Below is a small trained network, with its code and all its weights. Each question gives an input and a class and asks what happens when units are switched off, that is, made to give their printed mean instead of their output.

import numpy as np


def w(rows, s, z=0):
    codes = np.array(rows[::2]) - 128.0
    scale = np.full(codes.shape[1], s)
    scale[-1] = z or s
    return codes * scale


def norm(h):
    return h / np.sqrt((h * h).mean(-1, keepdims=True) + 1e-5)


def f(y):
    return y / 2 * (1 + np.tanh(0.7978845608 * (y + 0.044715 * y**3)))


def log_softmax(a):
    a = a - a.max(-1, keepdims=True)
    return a - np.log(np.exp(a).sum(-1, keepdims=True))


def net(x, mask):
    res = np.array(x, float).reshape(1, 4) / 4 @ E
    u = 0
    for l in range(3):
        y = f(norm(res) @ A[l][:, :-1].T + A[l][:, -1])
        res = res + np.where(mask[u : u + 6], y, B[l][:, -1]) @ B[l][:, :-1]
        u += 6
    return log_softmax(norm(res)[-1] @ U[:, :-1].T + U[:, -1])


A, B = {}, {}
E = w([
[144,131,142,3,171,135,166,69],'x0',
[57,108,224,139,129,111,158,149],'x1',
[199,109,189,163,150,45,106,66],'x2',
[123,128,129,139,146,139,125,124],'x3',
],0.0019)
A[0] = w([
[43,120,255,113,149,86,223,183,13],'L0N1',
[218,220,7,110,152,115,130,94,59],'L0N2',
[86,113,88,50,122,181,210,145,18],'L0N3',
[207,66,184,118,196,39,100,40,92],'L0N4',
[138,172,117,4,184,133,174,26,3],'L0N5',
[84,162,126,199,86,102,64,164,187],'L0N6',
],0.0031,0.0018)
B[0] = w([
[67,55,162,96,43,218,84,3,173],'L0N1',
[72,66,142,150,70,193,53,67,201],'L0N2',
[143,184,84,122,152,112,134,152,158],'L0N3',
[128,218,138,118,145,66,113,139,250],'L0N4',
[176,21,148,183,130,153,198,221,198],'L0N5',
[160,98,120,187,139,116,199,124,237],'L0N6',
],0.0038,0.0019)
A[1] = w([
[17,202,74,60,127,195,186,198,33],'L1N1',
[158,67,186,3,157,151,219,135,59],'L1N2',
[158,95,75,107,104,153,8,101,114],'L1N3',
[79,129,59,88,91,181,133,192,6],'L1N4',
[129,84,92,226,99,125,178,136,30],'L1N5',
[136,92,115,186,67,64,127,92,186],'L1N6',
],0.0034,0.0015)
B[1] = w([
[172,206,179,127,164,12,61,87,249],'L1N1',
[194,56,67,254,179,191,228,224,188],'L1N2',
[47,65,151,69,67,203,125,30,173],'L1N3',
[191,206,216,112,166,51,73,68,193],'L1N4',
[208,47,93,117,163,142,199,202,192],'L1N5',
[120,120,64,24,165,165,129,191,224],'L1N6',
],0.0033,0.0017)
A[2] = w([
[15,86,210,92,59,191,121,95,2],'L2N1',
[117,255,161,99,157,42,96,106,146],'L2N2',
[90,80,125,144,71,212,76,30,136],'L2N3',
[139,212,168,136,161,69,122,140,151],'L2N4',
[164,52,83,206,136,143,202,218,61],'L2N5',
[59,40,194,141,109,162,102,50,122],'L2N6',
],0.0047,0.002)
B[2] = w([
[103,138,3,34,62,214,60,9,177],'L2N1',
[65,193,136,232,52,37,75,211,255],'L2N2',
[40,81,78,6,95,155,113,21,204],'L2N3',
[106,214,59,123,64,93,95,120,210],'L2N4',
[218,63,252,129,245,190,244,197,250],'L2N5',
[107,91,9,76,123,194,101,86,186],'L2N6',
],0.0049,0.0039)
U = w([
[239,7,233,190,240,230,247,242,252],'0',
[25,31,18,14,27,245,30,13,79],'1',
[76,253,143,230,20,7,20,225,38],'2',
],0.0062,0.0016)

Each question gives the input, the list of numbers given to net, and the class t.
The units are the neurons (one row each of A and B). Each row of codes is followed by its name. A weight is (code - 128) times the scale printed after its matrix; where a second scale follows, it is the last column's (A, B and U).
mask holds one flag per neuron, layer by layer. A switched-off neuron (its flag False) gives its mean, the last column of its row in B, instead of its output. The means were averaged over made-up inputs and are rounded, as every weight is.
A unit's drop is (log p(t) with every unit on - log p(t) with that unit switched off) / (log p(t) with every unit on - log p(t) with every unit switched off).
The circuit of an input: a set's keep is (log p(t) with only the set's units on - log p(t) with every unit switched off) / (log p(t) with every unit on - log p(t) with every unit switched off). Starting from the 12 units with the biggest drops (on a tie, the unit counted first), units are removed one at a time, each time the one whose removal leaves the highest keep (on an exact tie, the one counted first), for as long as the keep stays at least 0.8.
units of the circuit, in order: the units of the circuit, biggest drop first
most important unit: the unit with the biggest drop
k most important neurons: the k neurons with the biggest drops, biggest first
k most important neurons of layer l: the k neurons of layer l with the biggest drops, biggest first
drop when u is switched off: that unit's drop, to one decimal
input [7,2,-5,-2], class 0: units of the circuit, in order	L1N2
input [-2,-7,6,7], class 1: 2 most important neurons	L0N2, L1N3
input [-3,5,5,6], class 1: 2 most important neurons	L0N1, L1N1
input [5,0,6,-8], class 2: 3 most important neurons	L0N4, L1N5, L0N6
input [-8,-7,2,3], class 0: 2 most important neurons of layer 0	L0N6, L0N1
input [6,-6,1,1], class 0: 2 most important neurons	L0N5, L1N2
input [6,3,-8,0], class 2: 2 most important neurons of layer 1	L1N1, L1N4
input [7,-5,-7,-4], class 0: 3 most important neurons	L0N5, L0N4, L1N2
input [-5,-6,5,8], class 1: 2 most important neurons of layer 0	L0N5, L0N2
input [7,0,-6,2], class 0: 3 most important neurons	L0N5, L1N2, L0N4
input [-7,1,-7,5], class 0: 3 most important neurons	L0N6, L1N5, L0N4
input [-4,-6,6,-2], class 1: 3 most important neurons	L0N2, L0N5, L1N3
input [4,6,8,-6], class 2: 2 most important neurons	L0N4, L0N2
input [-2,8,-5,1], class 1: units of the circuit, in order	L0N1
input [-1,4,4,8], class 1: 3 most important neurons	L0N1, L1N1, L1N4
input [6,3,-8,-8], class 2: 3 most important neurons	L1N1, L0N3, L1N4
input [6,-5,5,3], class 0: 2 most important neurons	L0N5, L0N1
input [4,7,5,3], class 1: drop when L0N1 is switched off	3.7
input [4,8,6,2], class 1: drop when L0N1 is switched off	3.0
input [-1,-1,-7,4], class 2: drop when L2N4 is switched off	0.0
input [-2,8,6,8], class 1: drop when L0N1 is switched off	1.4
input [6,4,2,-4], class 0: most important unit	L1N2
